Below are the code and all the weights of a small trained network. Each question names an input and a class and asks about switching units off, where a switched-off unit gives its printed mean instead of its output.

import numpy as np


def w(rows, s, z=0):
    codes = np.array(rows[::2]) - 128.0
    scale = np.full(codes.shape[1], s)
    scale[-1] = z or s
    return codes * scale


def norm(h):
    return h / np.sqrt((h * h).mean(-1, keepdims=True) + 1e-5)


def f(y):
    return np.maximum(y, 0)


def log_softmax(a):
    a = a - a.max(-1, keepdims=True)
    return a - np.log(np.exp(a).sum(-1, keepdims=True))


def net(x, mask):
    res = np.array(x, float).reshape(1, 5) / 4 @ E
    u = 0
    for l in range(3):
        y = f(norm(res) @ A[l][:, :-1].T + A[l][:, -1])
        res = res + np.where(mask[u : u + 5], y, B[l][:, -1]) @ B[l][:, :-1]
        u += 5
    return log_softmax(norm(res)[-1] @ U[:, :-1].T + U[:, -1])


A, B = {}, {}
E = w([
[58,143,143,141,147,121,192],'x0',
[105,179,166,3,167,138,119],'x1',
[56,220,106,152,205,201,136],'x2',
[152,133,208,139,129,192,184],'x3',
[136,95,126,137,246,124,197],'x4',
],0.0062)
A[0] = w([
[129,182,161,55,183,162,136,83],'L0N1',
[131,92,152,74,176,169,219,60],'L0N2',
[60,182,100,151,98,147,90,35],'L0N3',
[97,140,50,127,254,119,131,3],'L0N4',
[124,152,138,142,171,211,205,89],'L0N5',
],0.009,0.0022)
B[0] = w([
[157,208,134,42,114,141,131,246],'L0N1',
[19,124,146,108,55,119,154,237],'L0N2',
[18,86,107,125,73,145,91,204],'L0N3',
[191,98,2,96,243,84,168,251],'L0N4',
[191,64,189,200,119,141,98,253],'L0N5',
],0.008,0.0047)
A[1] = w([
[22,133,56,205,97,145,138,85],'L1N1',
[118,126,240,212,199,185,173,109],'L1N2',
[134,170,178,137,179,136,101,6],'L1N3',
[98,158,105,250,186,107,159,48],'L1N4',
[86,196,142,170,223,183,179,100],'L1N5',
],0.011,0.002)
B[1] = w([
[77,236,96,208,94,57,79,249],'L1N1',
[136,115,94,193,30,218,215,255],'L1N2',
[181,194,151,74,119,136,111,145],'L1N3',
[255,212,139,39,138,125,187,221],'L1N4',
[94,23,123,188,98,146,58,211],'L1N5',
],0.0096,0.0053)
A[2] = w([
[123,84,41,121,250,140,135,86],'L2N1',
[206,1,166,157,83,71,13,65],'L2N2',
[176,193,198,50,189,161,83,2],'L2N3',
[117,152,239,103,145,106,170,42],'L2N4',
[182,182,137,201,129,83,122,113],'L2N5',
],0.012,0.00093)
B[2] = w([
[122,69,148,214,222,165,86,226],'L2N1',
[164,95,246,110,102,66,90,254],'L2N2',
[144,146,116,118,108,224,50,196],'L2N3',
[82,123,83,84,189,124,171,169],'L2N4',
[126,124,118,79,164,94,165,205],'L2N5',
],0.013,0.0072)
U = w([
[153,155,74,138,122,67,216,66],'0',
[145,89,131,194,51,213,197,113],'1',
[171,82,223,87,85,59,92,187],'2',
[124,68,86,188,251,155,92,187],'3',
[169,204,70,137,185,59,145,4],'4',
[101,153,128,40,116,222,57,143],'5',
[42,203,81,167,96,63,66,159],'6',
[56,98,123,46,162,129,205,60],'7',
],0.012,0.0043)

Each question gives the input, the list of numbers given to net, and the class t.
The units are the neurons (one row each of A and B). Each row of codes is followed by its name. A weight is (code - 128) times the scale printed after its matrix; where a second scale follows, it is the last column's (A, B and U).
mask holds one flag per neuron, layer by layer. A switched-off neuron (its flag False) gives its mean, the last column of its row in B, instead of its output. The means were averaged over made-up inputs and are rounded, as every weight is.
A unit's drop is (log p(t) with every unit on - log p(t) with that unit switched off) / (log p(t) with every unit on - log p(t) with every unit switched off).
The circuit of an input: a set's keep is (log p(t) with only the set's units on - log p(t) with every unit switched off) / (log p(t) with every unit on - log p(t) with every unit switched off). Starting from the 12 units with the biggest drops (on a tie, the unit counted first), units are removed one at a time, each time the one whose removal leaves the highest keep (on an exact tie, the one counted first), for as long as the keep stays at least 0.8.
units of the circuit, in order: the units of the circuit, biggest drop first
most important unit: the unit with the biggest drop
k most important neurons: the k neurons with the biggest drops, biggest first
k most important neurons of layer l: the k neurons of layer l with the biggest drops, biggest first
drop when u is switched off: that unit's drop, to one decimal
input [5,5,5,-6,0], class 3: units of the circuit, in order => (L0N4, L2N1)
input [4,3,8,3,-4], class 1: most important unit => L0N5
input [-6,4,1,1,4], class 5: 3 most important neurons => (L0N1, L2N3, L0N2)
input [5,1,-6,3,4], class 7: units of the circuit, in order => (L0N2, L2N4)
input [-4,4,5,-8,-2], class 3: 3 most important neurons => (L0N4, L2N1, L0N2)
input [2,-7,3,1,-3], class 6: 3 most important neurons => (L1N1, L0N3, L0N4)
input [3,7,-1,-7,4], class 3: 2 most important neurons => (L2N1, L0N4)
input [7,2,-7,0,7], class 7: units of the circuit, in order => (L0N2, L2N2)
input [-5,0,7,2,-7], class 6: units of the circuit, in order => (L0N3, L1N1)
input [-1,-3,0,2,8], class 1: 2 most important neurons => (L0N5, L1N2)
input [8,1,-4,3,3], class 1: 2 most important neurons => (L1N2, L0N5)
input [-8,-5,-1,-6,4], class 2: 2 most important neurons => (L2N2, L0N4)
input [-2,-7,-1,-3,-4], class 6: 3 most important neurons of layer 0 => (L0N5, L0N4, L0N1)
input [7,5,-5,5,3], class 7: most important neuron of layer 0 => (L0N2)
input [0,-8,8,-5,-2], class 4: 2 most important neurons => (L1N4, L1N1)
input [1,8,-2,-7,-5], class 5: units of the circuit, in order => (L1N1, L2N2)
input [-1,7,-4,-1,-5], class 5: 2 most important neurons => (L1N5, L2N3)
input [3,1,1,3,6], class 1: 2 most important neurons of layer 0 => (L0N5, L0N2)
input [8,8,-3,-5,-5], class 5: 2 most important neurons of layer 1 => (L1N1, L1N2)
input [-6,7,-4,2,5], class 5: most important unit => L2N3
input [0,7,-2,3,6], class 5: 3 most important neurons => (L0N1, L2N3, L1N2)
input [0,1,6,1,-3], class 6: 2 most important neurons => (L0N3, L1N1)
input [-7,4,4,-7,-8], class 6: 3 most important neurons of layer 0 => (L0N3, L0N5, L0N1)
input [4,7,-6,7,6], class 7: 2 most important neurons of layer 0 => (L0N2, L0N1)
input [3,-8,6,-1,-2], class 4: 3 most important neurons => (L1N4, L2N5, L0N2)
input [-2,-7,0,-2,-6], class 6: 2 most important neurons => (L1N1, L0N5)
input [7,5,-5,-6,6], class 3: units of the circuit, in order => (L2N1)
input [6,-7,3,0,4], class 0: drop when L1N1 is switched off => 0.1
input [0,8,-8,8,7], class 7: drop when L1N5 is switched off => 0.0
